[ -95   46 -113   88  187  -15   50 -148   -2 -148  177   36   15  -40
 -199   49   98  -14 -186 -142 -166  -25  176  -19  207  -52   20 -120
  -79    7  -31   64   28   -1   32 -153 -373    8  265  148 -154   -7
   52]  7
[-489  163  147  -73  240  -70   78   52  -27 -189   28   27    9   96
   22   36 -100  273   63   25  197  -19   48  321   34  -87   51  -65
 -189 -138 -161  112 -123   26   89   84 -198  -55  145   82   29  162
   97]  0
[-729  -99  404  -14  253 -216 -270  -69  -39 -274  193   68  259 -132
 -166  263  131  557  -12  201   51  -54  -63  495  147 -277   51 -213
 -419 -608  -74  376 -306  -57  109  -76 -468 -258  442  247 -190  208
  110]  3
[-720    7  258   -9  156 -225 -265  -88   47 -213  162   62  291 -196
 -189  167  109  449   42  209   41 -118  -42  355  175 -215   49  -41
 -230 -427  -31  282 -203  -32  143  -26 -475 -197  485  224 -204   74
   86]  2
[-295  134   63  -63  200   61  160   39  -37  -94   48   41  -20  152
   33   61 -133  144    6   29   63  -21  205  287  102  -94  206 -179
 -153  -61 -117   78  -48   27   57  145 -149  -22   53   76  105  163
   77]  8
[ 771  122 -318  220 -167  167  391  -41  -96  155   18   -3 -184 -110
  -46 -111  212 -553 -307 -384 -369 -160  456 -462   58  118  -27  231
  382  570  -10 -185  279  120 -218 -148   15  165 -111  -67    7 -268
  -46]  10
[-154  -83  298 -206   99    1  -22   76   -4   85 -141   82 -136   31
  -17  215   66   70   14   -9 -223  121   68  191  221   -6  111  -88
    4 -168  -55  367 -172   30 -201 -141  142 -106   49   37   91  -67
 -203]  7
[ 522  267 -321   75  -73  227  647   19  -70   61  -38   36 -303  189
   33 -197   63 -467 -106 -267 -149   47  571 -297   23  117  101  135
  247  566 -103 -259  290  150 -113  194  258  133 -247  -84   75   62
   68]  6
[-100  -58  224 -238   37  -15   15   68  117  125 -120  118 -139    5
  -52  146  -29  -47   60 -114 -276  264  117  110  264   47  146 -101
   61  -33  -39  273  -50  -12 -171  -89  104  -59    6   -8  -15   -9
 -104]  9
[ 591  -12  -72  -61  -80  107  364   41  -21  240 -110   94 -348   63
    1   -6  157 -447 -142 -435 -420  176  357 -274  287  124  -46  182
  392  396  -94  -29  121  125 -274 -139  336  -16 -222 -111   58 -163
 -185]  6
[-196  -92  218 -129   79  -56   60   59  -44   20  -87  121 -138    2
  -42  156  -11   36  -14 -195 -181  165  116  130  345  -38   35  -32
  123  -79  -58  252 -127   56 -148 -114   83 -155  119   30   73  -67
 -144]  4
[-119 -107  181  -25 -104  115 -267   66  179 -112  -69  124   44  -20
   40   31  -31  164  100  183  101   44   14   57   92   79  144  -68
 -132  -27  152  133   87 -173  156  -54  -68   75 -122  153 -101  155
  203]  11
[  81  -74  115  -50 -154  168  -44   53  264  -48 -116  186  -24  -59
   33    0   97   60   92   79  -35   36  115  -27   31  122  240  -94
  -41   32  134  131   73  -93   38 -116   60  103 -196  180  -15  146
  204]  8
[-281   19  168   69   70 -142  -58  -62   26 -132  149   64  148 -149
 -159   87  152  146  -58   97    3  -25   47  104   77  -95   11  -14
 -100 -210  -39  132  -72   19  102  -56 -262 -125  290   77 -140  -26
   12]  9
[-475  128  135  -74  170  -49    4   23   -4 -114   13   52   36   72
   49   59  -63  286   49  132  122   39  166  274  144 -117  217 -121
 -234 -143  -71   88 -150  -34   73  180  -99 -147   79   99   82  264
   57]  2
[-891   -1  229  -81  313 -194 -356  -66   35 -362  267   13  333 -169
 -224  144   12  606  125  276  190 -203 -178  458  148 -241  -76 -214
 -409 -563 -107  317 -222  -75  221 -141 -607 -233  511  272 -182  106
  147]  0
[-727  156  109  -99  222 -125   -5   79   31 -249   55   43  117   33
  -45  -30 -153  321  101   65  191   48  133  332  194 -116  128 -163
 -247 -161 -100  138 -184   35  145   52 -280 -128  205   39   16  212
   12]  1
[ 391   52    3   75  -31  339  109  176   29   44 -211  100  -96   37
   85   11  127 -112  -83 -195  -75  -14  129 -172   11  201  126   91
  152  275  -31    9  167  -73  -94 -148  275  254 -352   98    1  111
  126]  0
[-110  -99  238    5  -11  138 -225  102   35 -160  -25  113  -24  -21
   18   55   41  166   60   92   76   34    4   98  -28   51  104  -57
  -91   -5   51  147   11 -126   58 -108   67  120 -161  202  -84   97
  226]  3
[-252  146  -32  -22   64   49  233   -3  -42  -87  117   30  -90  132
   -6  -41 -113   75    7  -81   64  -32  279  129   55  -57  204    3
  -36   40  -60    4   54   38  -56  155 -120   -4  -13   36  116  115
   95]  2
[ 684  196 -264  160 -165  282  718   48 -108  119  -89   57 -401  148
  101 -203  178 -543 -231 -295 -238   16  538 -308   16   92  162  198
  342  595  -38 -283  242  150 -213  137  375  204 -331  -80  173   50
   28]  7
[-370  -50  405 -246  146 -117   15   55   39   21 -113   58  -70  -23
  -33  144   -4  141  120 -104 -102  148   36  186  276  -39   -1  -31
  -42 -114  -95  264 -198   33  -80 -157   79 -173  196    6   21  -83
 -205]  7
[ 335   13   79  -97   26  109  287   80   -2  185 -137   43 -324   50
   39   78   40 -366  -35 -310 -294  224  288 -169  281  146   95   53
  281  364  -45   54   95   95 -263 -141  257   39 -168 -128  120 -190
 -211]  3
[-256  177   -1   -9  166   54  275   10  -59  -51   44   51  -68  154
   40  -28 -150  -24   23  -29  117  116  353  139  133  -42  193  -26
  -22   60  -85  -34   56   49   25  229   -1  -37  -11  -33  116  154
   29]  6
[ 593   59   23  -33  -78  214  432   73  -81  262 -216   21 -332  125
   28   -6  104 -438  -98 -372 -357  161  299 -237  203  164  111  145
  355  425  -59   -1  142  135 -276  -60  390   86 -229 -134  140 -179
 -212]  3
[-123   10  -47   72   71  -77   23  -58   20 -113  122   62   18  -78
 -195   19  124    0 -108  -50  -80   10  121   35   68  -75  -65   28
  -48  -82  -32   48   80  -42   37  -57 -289    2  249  114 -236    1
  140]  9
[-193  221  -19   13  133   77  280   20  -57  -97   33   36  -90   61
   13  -53  -79    2   63 -117   72   33  249   51  126  -63  147   29
   31  130 -108  -52   29  104   15  111  -34  -15   -3   -4  191  112
   17]  0
[-222  -66  443 -210   63  -67  -19   94   37   31 -149   29 -108    6
  -38  275  106  179   80  -41 -223   69   73  209  361  -11  127 -151
   28 -137    7  360 -222   -7 -146 -113   51 -163  144  130    0  -71
 -149]  3
[-569  226  109 -151  259 -120  -15   35   68 -206    0   87  111   70
   39   68  -83  358  186  206  300    0   85  409  -31 -130   60 -293
 -305 -251 -145   96 -151  -46  226  127 -167  -85  182  118   85  243
   77]  1
[ 340   37   95  -85   59   95  137  119 -123  230 -193   22 -262   41
  -18   56   72 -224 -128 -264 -269   97  179 -106  164  116  -36  128
  255  292  -51   75    0   80 -332 -105  341   40  -94  -86   68 -196
 -172]  2
[-260  -45  296  -29   43   88 -301  154  118 -164 -135  160   64  -96
   20   81   37  236   91  149  164   44  -82  101  -75   42   63 -112
  -85 -113   65  201  -39 -130  103 -114  131   83 -171  189  -40  165
  238]  9
[-379  124  -10   13  199  -35  115   48 -106 -136   77    4  -57  117
   -2    2 -154   56   30  -47   81   20  106  145  124  -53   83  -59
 -105   19 -195  -39    7   10  101   94 -118   16   71  -46   38  116
    8]  7
[ 637   -4  -75  -60 -127  161  420   29  -39  248 -200   36 -375   76
   34   -5  110 -459 -121 -319 -362  121  317 -290  219  216   39  146
  388  462  -10   25  187  138 -298 -139  366   37 -227 -145   75 -207
 -179]  5
[-238    7  314 -140  173 -100  -76   48  -51   92 -148   75  -83  -14
  -65  187   16   54   88   20  -97  214   69  141  316  -13   39  -37
   90 -146  -28  254 -182   41 -148  -41  146 -135  115  -15   86 -120
 -228]  7
[-195   72   38   87  158  -78   23  -59  -51  -75   44   74   90 -131
 -191   46  143  115  -85  -55  -95  -29  136   -8  223  -96  -91  -10
   -3  -51  -43  105  -19   45   59  -92 -253 -107  245  126 -147  -40
    5]  7
[-539  144  201  -83  226  -69   25  100  -29 -121  -22   63   16   83
    7   12 -133  197   17   41  115   89  113  321  118 -145  176 -120
 -201 -204 -130  115 -155  -11   74  105  -74  -74  133   12  100  231
   18]  9
[-232   93  189   40  222 -111 -119  -45  -58 -151   87   40  139 -145
 -154  156  205  276  -44   90   37 -126  -13  138  131 -139 -112 -115
  -93 -171  -24   83 -157   20  121  -75 -249  -92  366  219 -142   -8
   54]  8
[ -74  -18   96   44   14  129 -152  109  147  -46  -87  107   25   -2
   34   57   20  125   88   77   56    3   28   -6   36   93  113 -105
 -103   68   83   96  122 -168  134 -124  -17  116 -178  133  -58  106
  204]  9
[-764   55  265 -143  276 -146  -80   -7   83 -277   90  121   51   74
   52  128  -89  387  112  219  282   50  133  450   86 -123  217 -248
 -328 -360  -92  235 -236  -44  139   57 -206 -133  203  117  -10  270
   79]  1
[ 148   39 -112   93  141   45  197  -57  -47  -79  121   50  -16  -56
 -188   23  173 -127 -134 -137 -158  -50  216  -89  136  -41  -58  -14
   17   82  -28   34   70   70  -17 -112 -276   11  110   92 -140  -65
   87]  8
[ 309    1   59   54  -61  250  -78   95  -10  -56 -149  144  -33   81
   20   -1    4  -87  -57  -13   40  -15   42  -65 -111  140   96   66
   33   97  -66   10  139  -64   25   -1  228  192 -315   92   12  100
  198]  2
[  65   75  258   35 -151  219  -52  115  109  -47 -108  159  -41  -62
   20  -24   96   70   63   68   64   55  132  -37 -105   85  190  126
   19   96   -4   61  100  -23   -5  -11  195  129 -239  125   -9  119
  211]  6
[-444   27  333 -165  114 -166  -79   72  104   20  -92   89  -63  -30
  -41  171    1  182  175  -17  -65  213   65  208  317   -3  154 -176
   57 -146   -1  385 -194   37  -81  -37   71 -193  149   22   14  -10
 -162]  5
[-438  125  130 -112   88   -9  137   98   64 -162   -7   59  -41   71
   98  -31  -63   91   98   79  152   57  233  225   32  -63  221 -122
 -143  -51   -2   99  -72  -52   73  130  -16   24   38   73   45  233
  108]  9
[ 283   46   23  107  -98  251   -2   66  134    5  -93  168 -112   17
  115  -19  135  -38    9  -19  -12   50  235 -148   20  153  192  -47
   30  303   85  -26  174  -99   55  -33  203  162 -330  149  -12  175
  210]  2
[-222  178  -21  -20   58    7  197   49   41  -71    9   57  -48  104
   45  -84 -105    1  -20  -38  129   10  229   85   74  -27  224  -53
  -36    6  -36  -76   23  -12   51  158  -26   25   -2    5  138  156
   76]  4
[ 114  208 -185   53  130  137  405   54  -72   84  -48    9 -151  150
  109 -129 -210 -271  -79 -168   23   43  294  -75   54   48  176   24
   62  317 -103 -208  157   56 -104  175   54  173 -178 -128  147  112
   96]  9
[-103   -3  224 -126  234  -47   61   76  -60   67 -109   42 -131   80
    5  175   92   38   73 -165  -57  108   36  166  224   32  -24  -26
   62  -89 -209  241 -165   60 -121 -134  170  -96    0  -95   12  -60
 -164]  3
[ 364  -14  178    5   41  142  260   40 -101  221 -142   43 -293   71
   35  144   66 -304  -60 -255 -235  187  175 -126  270   96  149  162
  220  230 -102   80   47  117 -305  -70  282   11  -98 -130  140 -203
 -214]  3
[-510  108  264  -85  141  -87   54   81    3 -173   14   49  -59   54
   37   92  -17  273   39  149  118   -8  134  338  157 -140  176 -160
 -222 -201  -66  148 -209   33   57  125 -142 -138  161   70   84  213
    9]  7
[-136  234  -17   23  155   10  246   67  -56   -8  -42   49 -117  174
   57  -48 -104  -46  -34  -56  122   73  191   27   85   -4  123   40
   17  169 -112  -50   55    7   -7  169   85   41 -131  -70   95  101
  101]  11
[ -78  252 -148   54  109   38  279   47  -26   12   34   41  -96   51
    0 -132 -115 -116   21 -243   65   65  279  -81   51  -28  104   70
   85  225 -192 -124  129   54  -20  132   -1   44 -129 -163  118  113
   38]  11
[-395  -99  328  -41   -2   69 -320  149  202 -132 -157  150   90  -35
   95  114  -59  259  143  168  157   64 -164  161   57   23  250 -160
 -233 -262   23  230  -74 -227  184  -85   -9   65 -112  104 -123  291
  167]  7
[  17  252 -195   -2   45   86  261   91   23  -10   60  -13 -107   83
   29 -116  -70 -148  -35 -164   58  -82  237  -90  118  -19  109   45
   81  266  -95 -220  120   51    5  128  -14   75  -85  -55  109   57
   70]  4
[  91  131 -194  120  114   -2  216  -86  -76  -55  182   34  -30  -24
 -143  -36  147 -117  -96  -43  -32  -26  120 -170  115  -19  -57   72
    9   59  -86  -77  116   86  -33  -34 -211  -18   47   27  -98  -31
   71]  10
[  62  158  -93   48  175  102  385   57 -125   11   30  -25  -77  181
   66 -104 -161 -164  -55 -140   96  -82  233  -38   59   26   94  134
   -3  174 -183 -180  109  131  -69  170    3   49 -150 -131  141   86
   34]  0
[-273   27   21  -10  148  -58  -99 -158   48 -217  241   33  136  -38
 -155   90  100  210 -115   17   13  -72   45  199  142 -121   28  -75
 -240 -283  -76  109  -41  -62  102  -71 -496  -86  285  205 -201  147
  165]  6
[ 700   41 -176  123 -193  321  200   74  110  137 -176  113 -169   49
   47 -178   74 -429  -64 -225 -147  129  301 -399  -89  254   57  178
  266  532   60 -199  376  -13  -73   13  341  277 -436   58   38   -9
  134]  6
[ 141   30   12  -72  124  107  271   96 -186  178 -117  -10 -211  146
    8   63 -108 -268   10 -212 -203  232  133  -52  228   46   55   45
  184  164 -166   90  -15  104 -277    6  300  -13 -111 -182  119 -109
 -211]  9
[ 248  240 -257   35   18  131  428   26   37   20   33  -13 -247  111
   91 -163   -6 -360  -58 -155   -9   19  386 -205   32   54  203  120
  124  408  -86 -263  203   74  -47  153   -2  152 -174  -88  103   34
   22]  3
[-252 -141  335  -84  -23   87 -336   37  164 -162  -80  149   94  -36
   24  138   94  345  103  177   20   29  -34  245  -50  -33  162 -168
 -190 -267   78  336  -97 -153  126 -135  -62   -2  -39  318  -69  195
  182]  8
[-472  -38  379 -279  149 -120 -220   60  166  -68  -79   56   59 -102
  -36  220   41  336  145   60  -35  138   45  378  291  -32   87 -252
 -149 -212   45  434 -318  -71  -37 -217  -53 -187  245  148  -27   -3
  -99]  5
[ 521  253 -296  143  -97  226  670   85 -143  179 -111   37 -310  143
  106 -235   15 -520 -184 -297 -140   44  457 -332   -1  100  178  265
  272  614  -44 -294  284  156 -180  158  312  193 -268 -189  242  -22
  -10]  4
[ -45   73 -164   67  114  -79    5  -81   64  -73  120  115  186 -159
 -147   23  177   50 -175 -141   10  -85  111  -46  118    7  -44  -44
  -12 -105   14  -60    0  -65  170  -86 -252   46  179   67 -233   79
  112]  6
[ -18   56   50   75  105   16   79  -37  -50  -59   85   65    8  -76
 -169   60  238   -1 -173   43 -160  -89  182   41   64 -123  -13   30
  -46  -44  -45  152  -34   61  -25  -60 -170  -44  190  167 -110 -100
   36]  7
[ -28   -4  294 -200  153   65  114  109 -136   68 -145   51 -177   99
   41  226  -33   -5   23 -155 -122  197   56  116  254   58   83  -40
   68  -64 -196  214 -126   33 -231  -56  204  -59  -12    2   49    2
 -201]  10
[-216  138   87  -55   93   70  298   12  -94 -130  -27   39 -171  196
   42   26  -67   74  -63  -25  -51  110  339  243   86  -65  205 -111
  -91   46 -141   88  -44   34  -69  133   13  -43   14   87  100  226
   46]  7
[-304   30   99   21  131 -104  -87  -63   -1  -76  133   57   96 -110
 -231  100   89  196  -61   93 -111  -84   36  110  151  -87   86  -85
 -161 -179  -39  220  -71  -28   34  -70 -359 -103  322  119 -170  -50
   60]  9
[ 224   80 -119  137   30   53  203  -69  -59  -42  109   95 -129  -66
 -132  -63  199 -191 -137 -182 -123  -17  286 -190  133  -11  -41   96
  173  238   13  -59  145   97  -45  -26  -57   80  120  124 -125 -112
   80]  3
[ 114  -59   95  -69  -99  208 -167  118  192 -111 -121  141   13  -20
   82   39   42   30    9  -59    0   43   84  -38   24  154  196  -86
  -18   75   63  139   82 -176   -1 -144   57  222 -253  227 -138  194
  228]  3
[-558   -7  172    6  225 -263 -275 -151   35 -183  195   90  230 -146
 -250  166  123  358  -42   69   15 -120   16  225  202 -215  -35  -62
 -209 -402  -39  226 -158  -32  173 -129 -494 -210  478  187 -227  -34
   34]  1
[ 504    8  -57  -77 -115  150  369   -1  -14  265 -104   48 -283   15
  -16  -18  108 -405  -30 -346 -426  156  416 -279  317  122   87  121
  365  452   55    4  105  106 -307 -102  310    7 -168  -38  128 -215
 -191]  10
[-334   28  207  -38   28   77 -323  100  158 -220  -52  156  119  -30
   46   38    5  371  266  257  312   96 -100  159  -53  104  123 -197
 -227 -211    0  147   -2 -209  215   -1  -64   95 -123  263 -127  309
  252]  10
[  28  194  -81   28   60   95  345   97  -90  -36  -24   31 -187  110
   61  -82  -77 -159  -43  -63   46  -14  196   -4  -17  -31  148  113
   42  150 -186 -125   73   88  -79  215  100   54  -98  -69  139  127
   69]  0
[-320  -39  166  -39   43   43 -294   71  218 -194 -104  178   98  -47
  -22   15   28  275  192  189  186   50  -15  112  -21   23   47 -121
 -188  -73   98  139    1 -149  226  -77  -10   72  -42  261 -161  179
  281]  1
[ 102  -63   78   15  -76  229 -170   50  114    6 -140  177  -88   54
   35    6  -70  -23   29   90  -34  131  103  -31  -34  171  275 -112
   14   81  117   90  188 -151   27   28  164  192 -275  129  -21  186
  193]  2
[  29   33   65   57 -109  195  -10   57   72   30  -97  147  -74   17
   57  -46  -43  -34  100   69   14  175  187 -136   24   37  243  105
  -20   98   77   -7  191 -128    6   34   94  113 -272  103   15  134
  194]  6
[-233  -57  248 -200  152  -61 -106   36   39    4  -33   65  -41   13
   17  200   20  185   72  -57  -82  123   66  209  309   64  101 -218
  -51 -145  -65  289 -216  -37  -50 -132   -7 -153   51   54   30   24
 -176]  10
[ -87   57  128   80  128  -29   12  -43  -18  -85  135   38   35  -87
 -174   97  142   60 -102  -64  -13  -77   88  -14  109 -116  -67   73
  -81  -50  -52   17   77   23   74  -23 -289  -31  236   89 -174  -33
   86]  11
[-200  -46  193  -26  -92  105 -249   58  192  -88  -63  116  111   33
   -3   17  -51  257   83   90  127   59   90   82   37   24  186  -61
 -146 -166  122  105   79 -119   91   38  -47   25  -86  220  -70  226
  214]  4
[-174  -90  160  -20  -50  113 -252   34   88 -183  -36  202    7  -52
   15   86  -12  227   64  163  126   58    5  158   85   12  191  -64
 -167 -185   -2  164  -17 -114  153  -56  -45   45 -115  151 -158  257
  286]  5
[ 173  135  -41   79  -31  110  484   35  -76   36    0   87 -226  108
   72 -101  -66 -254  -86 -152  -82   51  378  -36  139  -14  258   80
   49  204 -153 -157   75   94  -86  183   26   45 -158 -114  176  117
    8]  7
[-537   64  145  -65  234  -41   27   53  -76 -158   42    4   24   68
   27  101 -181  282   66   69  222   10   86  325   90  -21  182 -196
 -190 -166  -95  146 -138   11   90   80 -114  -75  101  -48   45  175
    5]  5
[-561  -52  378 -100  130  -24 -466   70  197 -234  -56  157  259 -108
    8  187   57  510  208  323  263  -29 -183  338  -78  -56  128 -183
 -330 -441   45  280 -187 -247  266  -81 -146   -4   -3  331  -39  238
  261]  6
[-352  145   73  -41  116  -62   68   -1  -35 -151   30   47  -51   64
  -24   19  -48  122    2  -88   65   69  204  200   47 -125  160   -9
 -109  -85  -75   33  -90   12   51   82 -186   -9  100   24   29  184
   44]  1
[-379 -100  483 -251  195  -58 -149  120  149   14 -172  146  -43  -17
  -48  266   41  230  140  112  -95  155   59  328  244  -21  157 -170
  -54 -263  -51  406 -306   39  -89  -68  117 -171  138  113   18   21
 -116]  4
[ 899   44 -199   46  -87  207  519   45 -107  366 -202   66 -399  143
   81 -111  150 -631 -197 -472 -451  147  348 -413  118  193  -23  132
  518  606   -7 -121  220  148 -306  -50  507  117 -349 -159  161 -160
 -241]  2
[ 218  151 -167   66   -3  163  466   48  -57   28    1   33 -207  233
   65 -109  -73 -262 -124 -173  -38  -29  331  -47  121   65  232  108
   43  301  -71 -156  189   57  -58  187    2  100 -174  -87  134  102
   66]  2
[-475   66   99   89  207 -191 -121  -59  -61 -185  179   44  164  -42
 -169  111  150  286  -97   32   15   -3   46  234  165 -179  -30 -109
 -236 -311  -56  195 -147  -89  133  -65 -390 -114  359  160 -239   80
   63]  7
[ 242  115 -133  106   68  113  224  -51 -102  -36  141   -3  -37  -98
 -128  -53  118 -282 -227 -224 -126  -98  165 -195   83  -59  -45  179
  108  240  -56  -76  164   43  -97 -115 -177  131  101   -7  -95 -108
   68]  11
[ 219    2  188  -35   77   72  177   78 -144  239 -145   48 -243   -8
  -61   66  130 -197  -16 -236 -281  114  138  -71  279  -49  -77  245
  253  224 -102  122  -28  150 -273 -115  327  -69  -11 -121  117 -231
 -197]  11
[-324   27  112  -19  147  -92  -80 -119   64 -214  162  130  127 -149
 -174  106  171  191 -104   29  -35  -79  120  165   63 -146  -20  -64
 -114 -243  -59  179  -87    3  130 -133 -324  -80  333  210 -220   64
  136]  6
[-440  -41  200  -72  -13   39 -403   52  276 -188 -112  170  179  -54
    4   47  -98  360  183  192  208   72  -80  166  -13   24   94 -211
 -166 -223  135  184   33 -253  317 -110 -136   80  -34  272 -156  189
  293]  9
